Below is a small trained network, with its code and all its weights. Each question gives an input and a class and asks what happens when units are switched off, that is, made to give their printed mean instead of their output.

import numpy as np


def w(rows, s, z=0):
    codes = np.array(rows[::2]) - 128.0
    scale = np.full(codes.shape[1], s)
    scale[-1] = z or s
    return codes * scale


def f(y):
    return np.maximum(y, 0)


def log_softmax(a):
    a = a - a.max(-1, keepdims=True)
    return a - np.log(np.exp(a).sum(-1, keepdims=True))


def net(x, mask):
    res = np.array(x, float).reshape(1, 8) / 4 @ E
    y = f(res @ A[0][:, :-1].T + A[0][:, -1])
    res = res + np.where(mask, y, B[0][:, -1]) @ B[0][:, :-1]
    return log_softmax(res[-1] @ U[:, :-1].T + U[:, -1])


A, B = {}, {}
E = w([
[131,163,98,140,149,126,96,108,181,166,123,180],'x0',
[50,194,125,125,106,34,69,37,106,165,241,86],'x1',
[82,163,83,139,181,88,188,67,102,223,7,94],'x2',
[105,151,155,124,1,76,134,139,83,122,132,126],'x3',
[172,108,105,92,137,57,78,132,215,128,78,165],'x4',
[165,126,153,52,157,95,127,131,124,60,122,68],'x5',
[133,110,170,118,155,141,177,104,167,99,131,31],'x6',
[61,108,153,36,138,142,125,206,157,235,101,62],'x7',
],0.0098)
A[0] = w([
[28,180,92,149,113,80,96,71,96,85,114,15,150],'neuron 1',
[93,107,157,146,95,224,91,209,97,125,184,146,187],'neuron 2',
[39,143,164,173,112,157,120,122,55,165,166,155,192],'neuron 3',
[114,81,147,96,96,180,140,146,80,138,143,81,172],'neuron 4',
[62,182,174,161,64,74,132,61,68,101,185,67,149],'neuron 5',
[109,175,120,91,124,117,110,83,109,102,163,58,139],'neuron 6',
[176,144,125,127,162,149,59,114,216,43,196,170,241],'neuron 7',
[198,138,68,216,90,89,176,147,104,33,119,176,172],'neuron 8',
[209,129,171,227,106,142,104,87,94,24,113,229,94],'neuron 9',
[151,42,209,48,199,149,169,178,200,107,86,111,253],'neuron 10',
[207,73,178,127,204,176,182,152,126,109,97,94,177],'neuron 11',
[98,114,58,159,173,138,120,65,126,116,93,164,123],'neuron 12',
[66,162,95,178,236,126,202,30,129,169,103,101,183],'neuron 13',
[75,127,172,117,93,149,34,192,114,189,133,195,163],'neuron 14',
[189,80,145,141,105,131,156,111,151,44,128,160,147],'neuron 15',
[124,139,109,208,156,186,165,180,97,164,98,138,180],'neuron 16',
[127,148,213,101,112,26,116,143,112,148,190,98,172],'neuron 17',
[20,176,95,90,1,94,71,146,109,186,79,158,254],'neuron 18',
[83,177,85,158,189,114,133,104,149,224,48,156,163],'neuron 19',
],0.0086,0.0036)
B[0] = w([
[165,62,224,111,152,91,182,135,53,194,140,122,225],'neuron 1',
[98,138,44,130,127,144,141,115,100,71,160,129,205],'neuron 2',
[114,139,106,122,137,172,180,80,76,154,201,171,213],'neuron 3',
[116,112,86,88,171,126,180,129,88,86,136,114,181],'neuron 4',
[131,73,223,100,195,134,211,154,98,118,209,130,248],'neuron 5',
[171,85,180,96,149,150,107,123,135,156,161,123,191],'neuron 6',
[103,57,106,126,163,116,2,120,200,123,129,116,227],'neuron 7',
[185,85,218,175,60,158,80,101,79,82,97,198,218],'neuron 8',
[186,129,159,135,87,180,71,115,115,51,139,214,235],'neuron 9',
[72,143,133,102,148,95,126,173,131,98,42,69,231],'neuron 10',
[92,153,129,121,116,196,108,167,114,100,48,77,204],'neuron 11',
[141,160,174,181,129,139,93,102,84,160,97,170,182],'neuron 12',
[74,174,160,113,113,211,79,79,123,247,132,93,242],'neuron 13',
[145,211,43,142,128,62,138,160,154,97,170,149,201],'neuron 14',
[127,78,133,146,114,183,102,155,139,94,83,153,189],'neuron 15',
[106,195,98,140,81,157,140,115,99,105,114,89,192],'neuron 16',
[96,57,147,140,179,94,132,159,161,116,142,129,204],'neuron 17',
[206,144,122,131,120,36,233,151,169,118,131,175,251],'neuron 18',
[163,216,142,165,43,94,109,80,147,183,124,86,237],'neuron 19',
],0.0085,0.016)
U = w([
[93,132,115,75,123,185,169,203,130,69,3,28,196],'0',
[131,52,222,87,167,120,177,145,115,162,188,101,136],'1',
[94,156,21,136,120,167,178,118,85,78,228,157,73],'2',
[196,165,79,114,76,20,162,178,214,156,118,187,49],'3',
[113,75,92,105,197,132,5,154,255,99,144,84,49],'4',
[132,201,150,146,85,172,107,64,130,253,110,100,82],'5',
[177,87,168,144,72,196,45,134,128,43,118,196,248],'6',
],0.0079,0.0011)

Each question gives the input, the list of numbers given to net, and the class t.
The units are the neurons (one row each of A and B). Each row of codes is followed by its name. A weight is (code - 128) times the scale printed after its matrix; where a second scale follows, it is the last column's (A, B and U).
mask holds one flag per neuron, in row order. A switched-off neuron (its flag False) gives its mean, the last column of its row in B, instead of its output. The means were averaged over made-up inputs and are rounded, as every weight is.
A unit's drop is (log p(t) with every unit on - log p(t) with that unit switched off) / (log p(t) with every unit on - log p(t) with every unit switched off).
The circuit of an input: a set's keep is (log p(t) with only the set's units on - log p(t) with every unit switched off) / (log p(t) with every unit on - log p(t) with every unit switched off). Starting from the 12 units with the biggest drops (on a tie, the unit counted first), units are removed one at a time, each time the one whose removal leaves the highest keep (on an exact tie, the one counted first), for as long as the keep stays at least 0.8.
circuit, biggest first: the units of the circuit, biggest drop first
most important unit: the unit with the biggest drop
top k neurons: the k neurons with the biggest drops, biggest first
drop when u is switched off: that unit's drop, to one decimal
input [2,-2,-8,-5,7,6,4,-4], class 4: most important unit => neuron 7
input [0,3,1,3,7,4,3,-4], class 1: circuit, biggest first => [neuron 1; neuron 9]
input [-6,2,-7,2,-8,3,-2,-1], class 2: top 3 neurons => [neuron 2; neuron 3; neuron 4]
input [6,1,-4,-7,-6,-6,-6,-2], class 2: top 3 neurons => [neuron 2; neuron 3; neuron 14]
input [1,1,4,4,-6,7,1,-8], class 1: top 2 neurons => [neuron 5; neuron 1]
input [0,3,1,-8,3,2,-6,5], class 5: top 2 neurons => [neuron 19; neuron 18]
input [0,-3,-3,-8,5,-1,-1,2], class 4: top 2 neurons => [neuron 7; neuron 1]
input [5,-8,4,4,-5,-7,6,-4], class 5: top 4 neurons => [neuron 13; neuron 16; neuron 7; neuron 19]
input [4,5,6,0,-5,5,-2,7], class 1: top 2 neurons => [neuron 1; neuron 5]
input [5,0,7,-1,5,5,8,7], class 5: top 2 neurons => [neuron 19; neuron 13]
input [-8,3,-1,6,5,-8,-7,6], class 3: drop when neuron 18 is switched off => 0.6
input [3,-6,5,-2,7,-7,2,7], class 5: drop when neuron 19 is switched off => 5.8
input [2,8,6,5,6,-7,3,3], class 1: drop when neuron 18 is switched off => 0.4
input [8,1,2,-5,6,0,3,6], class 5: circuit, biggest first => [neuron 19]
input [4,3,-4,4,-5,-7,5,0], class 2: top 2 neurons => [neuron 2; neuron 3]
